Below is a small trained network, with its code and all its weights. Each question gives an input and a class and asks what happens when units are switched off, that is, made to give their printed mean instead of their output.

import numpy as np


def w(rows, s, z=0):
    codes = np.array(rows[::2]) - 128.0
    scale = np.full(codes.shape[1], s)
    scale[-1] = z or s
    return codes * scale


def f(y):
    return y / 2 * (1 + np.tanh(0.7978845608 * (y + 0.044715 * y**3)))


def log_softmax(a):
    a = a - a.max(-1, keepdims=True)
    return a - np.log(np.exp(a).sum(-1, keepdims=True))


def net(x, mask):
    res = np.array(x, float).reshape(1, 4) / 4 @ E
    y = f(res @ A[0][:, :-1].T + A[0][:, -1])
    res = res + np.where(mask, y, B[0][:, -1]) @ B[0][:, :-1]
    return log_softmax(res[-1] @ U[:, :-1].T + U[:, -1])


A, B = {}, {}
E = w([
[82,178,254,199,193,130,44,136],'x0',
[156,91,116,128,130,194,150,84],'x1',
[155,223,196,123,58,163,166,113],'x2',
[142,182,118,120,166,165,106,106],'x3',
],0.0093)
A[0] = w([
[200,120,90,38,192,54,127,143,222],'n1',
[201,46,74,152,136,131,80,100,12],'n2',
[111,142,43,163,217,58,44,85,253],'n3',
[116,37,78,165,131,94,110,137,172],'n4',
[177,108,105,123,190,159,101,107,253],'n5',
[125,233,242,188,115,122,130,113,124],'n6',
[136,166,170,170,129,113,139,102,3],'n7',
[103,180,212,127,139,130,87,1,175],'n8',
[190,196,63,122,65,179,102,225,201],'n9',
[72,135,115,204,198,40,90,116,117],'n10',
[224,107,113,111,35,129,201,202,176],'n11',
[76,87,79,134,96,162,92,24,63],'n12',
[158,60,97,71,132,122,114,110,168],'n13',
[67,68,26,215,128,182,186,78,68],'n14',
[55,83,109,137,135,161,193,26,33],'n15',
[103,177,167,164,98,74,101,180,29],'n16',
[164,106,110,110,161,129,174,50,89],'n17',
],0.0083,0.0018)
B[0] = w([
[127,94,119,226,56,134,207,188,188],'n1',
[164,171,135,152,83,153,107,126,172],'n2',
[31,119,182,104,104,159,213,174,222],'n3',
[118,108,210,184,19,69,153,191,206],'n4',
[120,137,204,221,75,216,93,141,167],'n5',
[174,61,56,150,140,110,165,212,254],'n6',
[127,109,54,204,156,152,161,136,151],'n7',
[104,76,142,130,153,152,96,191,214],'n8',
[113,110,80,60,174,155,136,101,176],'n9',
[125,162,180,70,202,93,133,118,213],'n10',
[205,114,151,74,187,141,178,148,230],'n11',
[146,176,91,190,94,193,127,72,149],'n12',
[149,224,124,182,141,223,109,140,184],'n13',
[182,180,35,157,73,213,81,134,188],'n14',
[253,208,125,193,84,145,79,66,151],'n15',
[189,85,17,117,142,78,18,110,179],'n16',
[169,234,118,122,110,212,93,79,157],'n17',
],0.0061,0.0083)
U = w([
[98,120,108,151,96,165,162,213,253],'0',
[67,153,135,104,211,49,124,166,32],'1',
[191,195,45,222,106,110,43,107,8],'2',
[85,94,255,135,125,172,96,89,139],'3',
[146,151,121,66,144,78,156,76,225],'4',
[189,163,74,197,165,61,36,140,83],'5',
[196,191,140,62,118,143,110,15,134],'6',
],0.0061,0.0018)

Each question gives the input, the list of numbers given to net, and the class t.
The units are the neurons (one row each of A and B). Each row of codes is followed by its name. A weight is (code - 128) times the scale printed after its matrix; where a second scale follows, it is the last column's (A, B and U).
mask holds one flag per neuron, in row order. A switched-off neuron (its flag False) gives its mean, the last column of its row in B, instead of its output. The means were averaged over made-up inputs and are rounded, as every weight is.
A unit's drop is (log p(t) with every unit on - log p(t) with that unit switched off) / (log p(t) with every unit on - log p(t) with every unit switched off).
The circuit of an input: a set's keep is (log p(t) with only the set's units on - log p(t) with every unit switched off) / (log p(t) with every unit on - log p(t) with every unit switched off). Starting from the 12 units with the biggest drops (on a tie, the unit counted first), units are removed one at a time, each time the one whose removal leaves the highest keep (on an exact tie, the one counted first), for as long as the keep stays at least 0.8.
circuit, biggest first: the units of the circuit, biggest drop first
most important unit: the unit with the biggest drop
top k neurons: the k neurons with the biggest drops, biggest first
drop of u: that unit's drop, to one decimal
input [4,-8,5,-6], class 5: circuit, biggest first -> [n16, n3]
input [3,-4,-3,8], class 1: most important unit -> n10
input [-8,1,0,5], class 2: circuit, biggest first -> [n14, n3]
input [-8,2,1,-8], class 6: top 2 neurons -> [n11, n6]
input [8,-8,6,5], class 5: circuit, biggest first -> [n16, n6]
input [8,-6,5,0], class 5: circuit, biggest first -> [n16, n6]
input [1,3,-1,4], class 3: top 2 neurons -> [n6, n16]
input [-7,0,5,-8], class 4: circuit, biggest first -> [n11, n5]
input [2,4,-2,5], class 3: circuit, biggest first -> [n6, n5, n16]
input [1,-5,8,2], class 5: circuit, biggest first -> [n16, n3, n6]
input [7,-7,8,0], class 5: circuit, biggest first -> [n16, n6]
input [7,-5,-2,4], class 1: top 2 neurons -> [n10, n3]
input [5,-4,7,3], class 5: top 2 neurons -> [n16, n3]
input [5,8,8,-6], class 0: circuit, biggest first -> [n6]
input [6,-2,6,0], class 5: top 3 neurons -> [n16, n3, n6]
input [-5,3,-6,-8], class 2: top 2 neurons -> [n14, n15]
input [8,-3,3,6], class 5: top 2 neurons -> [n16, n6]
input [-5,2,-1,-1], class 2: drop of n13 -> 0.1
input [-3,-3,7,7], class 4: drop of n9 -> 0.2
input [4,7,-6,5], class 3: drop of n6 -> 0.2
input [-4,8,2,4], class 6: drop of n14 -> -0.1
input [-5,7,1,-1], class 6: most important unit -> n11
